Below are the code and all the weights of a small trained network. Each question names an input and a target symbol and asks about switching units off, where a switched-off unit gives its printed mean instead of its output.

import numpy as np


def w(rows, s, z=0):
    codes = np.array(rows[::2]) - 128.0
    scale = np.full(codes.shape[1], s)
    scale[-1] = z or s
    return codes * scale


def f(y):
    return np.maximum(y, 0)


def softmax(a):
    e = np.exp(a - a.max(-1, keepdims=True))
    return e / e.sum(-1, keepdims=True)


def log_softmax(a):
    a = a - a.max(-1, keepdims=True)
    return a - np.log(np.exp(a).sum(-1, keepdims=True))


def net(x, mask):
    ids = ['βμξφψω'.index(c) for c in x.split()]
    T = len(ids)
    res = E[ids] + P[:T]
    r = res
    for j in range(2):
        rows = slice(4 * j, 4 * j + 4)
        q, k, v = (r @ M[0][rows].T for M in (Q, K, V))
        z = softmax(np.where(np.tri(T) > 0, q @ k.T / 4**0.5, -1e9)) @ v
        o = O[0][rows]
        res = res + np.where(mask[j], z, o[:, -1]) @ o[:, :-1]
    y = f(res @ A[0][:, :-1].T + A[0][:, -1])
    res = res + np.where(mask[2:6], y, B[0][:, -1]) @ B[0][:, :-1]
    return log_softmax(res[-1] @ U[:, :-1].T + U[:, -1])


Q, K, V, O, A, B = {}, {}, {}, {}, {}, {}
E = w([
[194,124,112,91,190,85],'β',
[228,135,123,105,107,213],'μ',
[128,149,106,131,84,46],'ξ',
[98,126,9,93,128,160],'φ',
[115,216,95,166,219,146],'ψ',
[192,147,48,134,88,139],'ω',
],0.013)
P = w([
[202,141,53,129,140,95],'0',
[109,150,105,2,98,107],'1',
[113,140,108,44,111,121],'2',
[124,132,112,76,126,126],'3',
[120,121,109,99,140,128],'4',
[126,122,114,117,145,130],'5',
[117,123,109,129,153,134],'6',
[119,125,114,137,164,132],'7',
[109,121,109,146,170,135],'8',
[107,120,107,159,176,127],'9',
],0.0092)
Q[0] = w([
[160,109,91,184,111,91],'h0',
[58,99,131,41,96,123],'h0',
[73,103,254,129,184,153],'h0',
[70,124,226,150,107,158],'h0',
[134,141,108,158,150,148],'h1',
[107,145,198,111,50,62],'h1',
[137,127,147,137,152,141],'h1',
[80,128,166,118,79,113],'h1',
],0.023)
K[0] = w([
[89,123,161,252,171,112],'h0',
[80,30,175,7,63,107],'h0',
[204,100,29,25,10,80],'h0',
[222,53,104,78,124,59],'h0',
[117,161,153,152,140,133],'h1',
[36,35,227,135,48,86],'h1',
[95,86,125,112,168,153],'h1',
[77,73,174,182,92,136],'h1',
],0.014)
V[0] = w([
[189,192,198,149,95,79],'h0',
[153,157,64,218,39,157],'h0',
[142,124,183,109,171,245],'h0',
[235,66,85,129,152,150],'h0',
[191,100,111,176,109,172],'h1',
[33,229,88,9,130,178],'h1',
[204,171,197,103,185,101],'h1',
[99,50,83,141,162,34],'h1',
],0.016)
O[0] = w([
[99,73,180,203,140,93,76],'h0',
[117,70,64,147,7,94,181],'h0',
[93,129,229,23,114,162,68],'h0',
[144,11,78,62,154,148,253],'h0',
[76,142,155,126,206,94,250],'h1',
[236,4,77,54,62,49,201],'h1',
[34,72,156,178,65,90,229],'h1',
[124,163,33,229,140,167,159],'h1',
],0.012,0.0051)
A[0] = w([
[146,232,238,101,171,86,159],'n0',
[122,88,163,80,145,241,5],'n1',
[68,186,245,180,30,57,59],'n2',
[224,158,133,88,159,84,164],'n3',
],0.012,0.0013)
B[0] = w([
[126,163,101,33,106,136,230],'n0',
[136,157,181,194,96,159,173],'n1',
[208,164,157,165,130,6,152],'n2',
[80,147,187,152,162,174,254],'n3',
],0.014,0.0085)
U = w([
[119,204,76,69,64,185,75],'β',
[150,81,194,164,254,107,150],'μ',
[198,199,156,211,104,60,166],'ξ',
[178,32,103,71,58,87,230],'φ',
[165,99,210,156,49,161,96],'ψ',
[182,128,177,86,83,64,2],'ω',
],0.0035,0.0033)

Each question gives the input, a string of symbols that net reads in full, and the target symbol t.
The units are the heads (4 rows each of Q, K, V and O) and the neurons (one row each of A and B). Each row of codes is followed by its name. A weight is (code - 128) times the scale printed after its matrix; where a second scale follows, it is the last column's (O, A, B and U).
mask holds one flag per unit, heads first, then neurons. A switched-off unit (its flag False) gives its mean, the last column of its rows in O or B, instead of its output. The means were averaged over made-up inputs and are rounded, as every weight is.
A unit's drop is (log p(t) with every unit on - log p(t) with that unit switched off) / (log p(t) with every unit on - log p(t) with every unit switched off).
The circuit of an input: a set's keep is (log p(t) with only the set's units on - log p(t) with every unit switched off) / (log p(t) with every unit on - log p(t) with every unit switched off). Starting from all 6 units, units are removed one at a time, each time the one whose removal leaves the highest keep (on an exact tie, the one counted first), for as long as the keep stays at least 0.8.
units of the circuit, in order: the units of the circuit, biggest drop first
top k neurons: the k neurons with the biggest drops, biggest first
heads that matter: for each layer, one digit per head in row order, 1 if its drop is at least 0.15 and else 0, layers parted by /
drop of u: that unit's drop, to one decimal
input ω ψ ω ω ω ξ μ, target β: units of the circuit, in order	h0, n0
input μ ψ ω ω, target ω: units of the circuit, in order	h0, h1, n2, n0
input ω ω β, target μ: units of the circuit, in order	h0, n3
input β ξ ω β ψ ω μ ω ω ω, target ξ: units of the circuit, in order	h1, h0, n2
input μ ψ ω ω ω ω μ β, target ω: heads that matter	11
input φ ω ω μ μ ω, target ψ: heads that matter	11
input ξ β μ β ω ω ω ω β, target φ: units of the circuit, in order	h0
input ω ω ω ω ξ ω ω ψ μ, target β: units of the circuit, in order	h0, n0, h1
input ω ω ξ β, target μ: units of the circuit, in order	h1, h0, n0
input β ω ξ β ξ ω φ ω, target β: units of the circuit, in order	h0, h1
input β ξ ω β, target ξ: top 2 neurons	n3, n0
input ω ψ φ, target β: units of the circuit, in order	h0, n0, h1
input ω ψ μ β, target β: units of the circuit, in order	h0, n0
input β ω β ω β ω, target μ: units of the circuit, in order	h0
input μ ω ω ψ μ, target ω: units of the circuit, in order	h1, h0, n2, n0
input β β ω φ μ, target ψ: top 2 neurons	n1, n0
input ω ω μ ω, target ψ: top 2 neurons	n1, n0
input ω ω ψ ω ξ, target β: top 2 neurons	n0, n2
input ω β ω ω ω ψ β φ φ β, target β: drop of n3	0.0
input β ω β ψ ω β β, target ξ: drop of h1	1.5
input ω β ψ β β β ω, target β: drop of n0	0.9
input ω ξ ω β ξ ω ω φ, target β: top neuron	n2
input μ ω ω ω β φ ω ψ, target ω: top 2 neurons	n2, n0
input ψ ω β ω ω ω ψ μ ψ, target φ: top 2 neurons	n3, n1
